Below are the code and all the weights of a small trained network. Each question names an input and a target symbol and asks about switching units off, where a switched-off unit gives its printed mean instead of its output.

import numpy as np


def w(rows, s, z=0):
    codes = np.array(rows[::2]) - 128.0
    scale = np.full(codes.shape[1], s)
    scale[-1] = z or s
    return codes * scale


def f(y):
    return y / 2 * (1 + np.tanh(0.7978845608 * (y + 0.044715 * y**3)))


def softmax(a):
    e = np.exp(a - a.max(-1, keepdims=True))
    return e / e.sum(-1, keepdims=True)


def log_softmax(a):
    a = a - a.max(-1, keepdims=True)
    return a - np.log(np.exp(a).sum(-1, keepdims=True))


def net(x, mask):
    ids = ['αδεζξπστψω'.index(c) for c in x.split()]
    T = len(ids)
    res = E[ids] + P[:T]
    u = 0
    for l in range(2):
        q, k, v = (res @ M[l].T for M in (Q, K, V))
        z = softmax(np.where(np.tri(T) > 0, q @ k.T / 2**0.5, -1e9)) @ v
        res = res + np.where(mask[u], z, O[l][:, -1]) @ O[l][:, :-1]
        u += 1
        y = f(res @ A[l][:, :-1].T + A[l][:, -1])
        res = res + np.where(mask[u : u + 8], y, B[l][:, -1]) @ B[l][:, :-1]
        u += 8
    return log_softmax(res[-1] @ U[:, :-1].T + U[:, -1])


Q, K, V, O, A, B = {}, {}, {}, {}, {}, {}
E = w([
[28,97,63,75,10,174,151,158,116,157,64,104],'α',
[88,114,164,91,123,165,38,130,105,130,170,111],'δ',
[172,74,132,102,50,148,179,182,4,191,205,163],'ε',
[111,98,240,97,197,110,57,193,76,163,87,99],'ζ',
[58,105,132,161,126,83,106,72,77,156,46,94],'ξ',
[123,74,165,197,201,82,132,148,29,165,130,133],'π',
[164,7,154,106,31,92,184,185,143,65,129,82],'σ',
[209,130,137,159,144,155,47,115,111,121,113,84],'τ',
[108,148,148,249,167,127,105,132,101,61,169,62],'ψ',
[107,167,177,175,106,72,117,129,149,161,38,24],'ω',
],0.014)
P = w([
[124,91,132,88,178,184,141,78,168,157,136,139],'0',
[126,153,102,65,168,136,135,80,37,60,101,133],'1',
[116,149,129,126,117,65,90,88,168,130,161,172],'2',
[130,90,131,123,135,179,134,98,146,174,141,87],'3',
[140,156,105,106,116,130,126,95,20,49,99,107],'4',
[120,151,135,176,102,78,82,169,153,136,134,159],'5',
[129,100,132,166,84,168,130,113,152,183,141,64],'6',
[159,157,121,140,70,124,119,111,7,43,97,90],'7',
[132,140,108,186,96,77,92,198,146,135,132,155],'8',
[113,95,131,180,59,166,136,120,152,196,143,43],'9',
],0.018)
Q[0] = w([
[128,142,118,143,155,114,150,142,252,198,176,175],'L0H0',
[144,198,111,124,139,117,128,139,119,76,121,185],'L0H0',
],0.015)
K[0] = w([
[74,117,80,6,219,149,176,91,137,111,143,184],'L0H0',
[145,185,167,175,175,128,113,97,136,129,125,122],'L0H0',
],0.013)
V[0] = w([
[177,140,142,25,74,42,218,159,151,207,3,122],'L0H0',
[243,181,50,141,155,125,26,84,129,218,41,122],'L0H0',
],0.0043)
O[0] = w([
[210,197,74,52,151,40,143,101,74,194,101,53,158],'L0H0',
[184,64,176,97,125,107,157,54,138,248,60,159,2],'L0H0',
],0.012,0.00074)
A[0] = w([
[141,153,84,150,137,56,136,43,91,187,97,103,136],'L0N0',
[182,174,202,77,129,2,87,146,160,155,108,122,119],'L0N1',
[93,212,177,197,209,9,61,138,55,100,94,103,138],'L0N2',
[70,195,96,170,169,28,153,163,99,61,169,139,56],'L0N3',
[161,127,108,156,114,112,109,128,208,166,37,97,102],'L0N4',
[104,46,137,130,133,190,194,32,112,127,155,109,24],'L0N5',
[182,193,99,35,147,125,170,112,81,106,117,67,22],'L0N6',
[245,79,212,218,181,219,234,160,228,189,120,132,3],'L0N7',
],0.0069,0.005)
B[0] = w([
[119,110,141,149,143,171,114,205,180,115,151,113,202],'L0N0',
[67,51,99,200,144,143,163,127,165,82,119,179,180],'L0N1',
[182,181,94,53,91,148,113,67,159,115,187,114,255],'L0N2',
[149,104,197,191,114,172,73,203,120,93,94,157,168],'L0N3',
[108,63,147,86,148,121,86,121,40,108,171,133,169],'L0N4',
[254,160,131,226,89,145,123,107,132,94,104,113,161],'L0N5',
[46,174,143,172,89,96,143,131,227,89,162,182,180],'L0N6',
[25,74,12,83,201,106,136,155,100,76,151,135,149],'L0N7',
],0.0087,0.0064)
Q[1] = w([
[98,109,92,132,134,183,134,155,98,207,196,1],'L1H0',
[121,136,72,118,90,98,133,143,141,106,86,166],'L1H0',
],0.011)
K[1] = w([
[129,92,89,112,9,120,172,193,104,143,118,123],'L1H0',
[105,147,151,104,161,160,137,80,159,114,108,121],'L1H0',
],0.014)
V[1] = w([
[114,181,68,149,88,183,163,111,77,205,174,222],'L1H0',
[48,160,89,133,113,164,26,99,152,161,1,93],'L1H0',
],0.0056)
O[1] = w([
[164,180,7,140,126,168,129,156,120,171,109,180,3],'L1H0',
[103,117,137,67,153,147,101,136,192,86,76,47,144],'L1H0',
],0.011,0.003)
A[1] = w([
[32,73,201,107,122,36,190,210,119,232,64,214,85],'L1N0',
[161,84,142,56,145,206,141,93,16,170,60,95,38],'L1N1',
[110,89,148,60,148,112,74,140,88,49,117,118,3],'L1N2',
[97,127,150,117,186,236,108,208,166,199,137,107,12],'L1N3',
[86,200,89,120,140,142,122,166,114,206,142,150,247],'L1N4',
[168,162,101,39,113,101,131,85,2,105,68,114,38],'L1N5',
[135,47,154,131,166,129,112,103,96,209,32,166,253],'L1N6',
[98,81,164,177,124,91,141,156,94,111,148,192,76],'L1N7',
],0.0091,0.0044)
B[1] = w([
[129,124,138,122,139,142,148,79,144,85,221,111,167],'L1N0',
[144,104,94,104,122,79,101,55,130,34,134,125,238],'L1N1',
[110,147,80,173,91,136,207,128,119,232,118,184,254],'L1N2',
[146,208,106,184,105,129,210,109,82,144,119,134,175],'L1N3',
[123,127,163,181,141,112,64,115,212,89,78,136,188],'L1N4',
[98,122,136,217,254,126,137,151,136,178,111,40,180],'L1N5',
[113,177,142,110,100,94,135,195,84,148,72,167,240],'L1N6',
[166,172,110,101,181,157,113,137,152,183,102,99,216],'L1N7',
],0.011,0.0059)
U = w([
[127,88,145,83,107,107,113,114,150,101,214,159,254],'α',
[130,131,130,178,114,91,98,170,200,175,110,183,146],'δ',
[94,166,120,134,169,123,126,253,114,175,101,147,130],'ε',
[132,151,172,145,120,109,148,121,114,113,82,163,99],'ζ',
[135,126,162,144,81,230,169,101,102,139,110,187,106],'ξ',
[82,105,96,182,183,132,150,136,124,107,157,140,62],'π',
[110,96,63,137,108,143,142,107,92,126,161,179,87],'σ',
[106,231,118,157,98,88,180,150,97,123,151,194,64],'τ',
[86,156,143,178,133,110,182,121,129,177,132,154,72],'ψ',
[157,181,87,101,128,170,161,95,150,180,98,109,133],'ω',
],0.0075,0.0086)

Each question gives the input, a string of symbols that net reads in full, and the target symbol t.
The units are the heads (2 rows each of Q, K, V and O) and the neurons (one row each of A and B). Each row of codes is followed by its name. A weight is (code - 128) times the scale printed after its matrix; where a second scale follows, it is the last column's (O, A, B and U).
mask holds one flag per unit, layer by layer, with each layer's heads first. A switched-off unit (its flag False) gives its mean, the last column of its rows in O or B, instead of its output. The means were averaged over made-up inputs and are rounded, as every weight is.
A unit's drop is (log p(t) with every unit on - log p(t) with that unit switched off) / (log p(t) with every unit on - log p(t) with every unit switched off).
The circuit of an input: a set's keep is (log p(t) with only the set's units on - log p(t) with every unit switched off) / (log p(t) with every unit on - log p(t) with every unit switched off). Starting from the 12 units with the biggest drops (on a tie, the unit counted first), units are removed one at a time, each time the one whose removal leaves the highest keep (on an exact tie, the one counted first), for as long as the keep stays at least 0.8.
units of the circuit, in order: the units of the circuit, biggest drop first
top k neurons: the k neurons with the biggest drops, biggest first
k most important neurons of layer l: the k neurons of layer l with the biggest drops, biggest first
input τ τ ε ξ, target δ: units of the circuit, in order : (L1H0; L1N4)
input α ξ ζ ψ σ, target ξ: units of the circuit, in order : (L0H0; L1N2)
input δ τ τ τ ε ζ ψ, target δ: units of the circuit, in order : (L1H0; L1N4)
input δ ψ π ψ π τ π, target ε: units of the circuit, in order : (L0H0; L0N2; L1N6; L1N7)
input α τ τ τ ω ζ σ π, target τ: top 3 neurons : (L0N6; L0N2; L0N3)
input π ξ ξ, target α: units of the circuit, in order : (L1N2; L0N2)
input ζ α σ ζ, target α: units of the circuit, in order : (L1H0; L0H0; L0N2; L1N6)
input ζ ζ ψ σ τ ζ ζ, target α: units of the circuit, in order : (L1H0; L0N2; L0H0)
input τ ψ ψ ψ τ, target ξ: units of the circuit, in order : (L0H0; L1N2)
input σ ε τ π ζ ζ τ π, target ζ: top 2 neurons : (L1N1; L1N6)
input ξ σ σ, target δ: units of the circuit, in order : (L1N2; L0N2; L1H0)
input ψ ξ δ δ τ τ δ, target ξ: units of the circuit, in order : (L0H0; L1N3)
input ψ α τ σ ζ, target ζ: units of the circuit, in order : (L0H0; L1N1; L1N6)
input ω ε α π α, target π: units of the circuit, in order : (L1N5)
input τ τ ζ σ σ α τ ξ ψ, target α: units of the circuit, in order : (L0N2; L1N2)
input τ ψ α ζ ψ ω τ π, target α: top 2 neurons : (L0N0; L0N6)
input τ τ τ ω ε π α ζ α τ, target ω: top 3 neurons : (L1N3; L0N0; L1N6)
input σ ε τ ω π α τ σ, target ζ: 2 most important neurons of layer 0 : (L0N5; L0N2)
input τ τ π ζ, target τ: top 3 neurons : (L1N6; L1N3; L0N2)
input τ α τ α ψ σ δ σ τ, target ε: top 2 neurons : (L0N2; L1N1)
input ω ψ τ ψ ω, target α: 3 most important neurons of layer 0 : (L0N6; L0N0; L0N2)
input δ π ξ τ, target σ: 2 most important neurons of layer 1 : (L1N1; L1N2)
input ξ τ ψ τ ε, target ξ: units of the circuit, in order : (L0H0; L0N5)
input ψ α α ζ, target ω: units of the circuit, in order : (L1H0; L1N3)
input τ τ τ ψ ω τ ζ, target τ: top 3 neurons : (L1N6; L1N3; L1N2)
input τ σ σ α ω τ ξ, target ω: 2 most important neurons of layer 0 : (L0N0; L0N2)
input ψ π σ τ ψ τ τ ε τ, target ε: 4 most important neurons of layer 1 : (L1N7; L1N1; L1N6; L1N4)
input τ π τ σ σ, target ζ: 3 most important neurons of layer 1 : (L1N1; L1N6; L1N5)
input π π α τ α, target ζ: most important neuron of layer 0 : (L0N5)
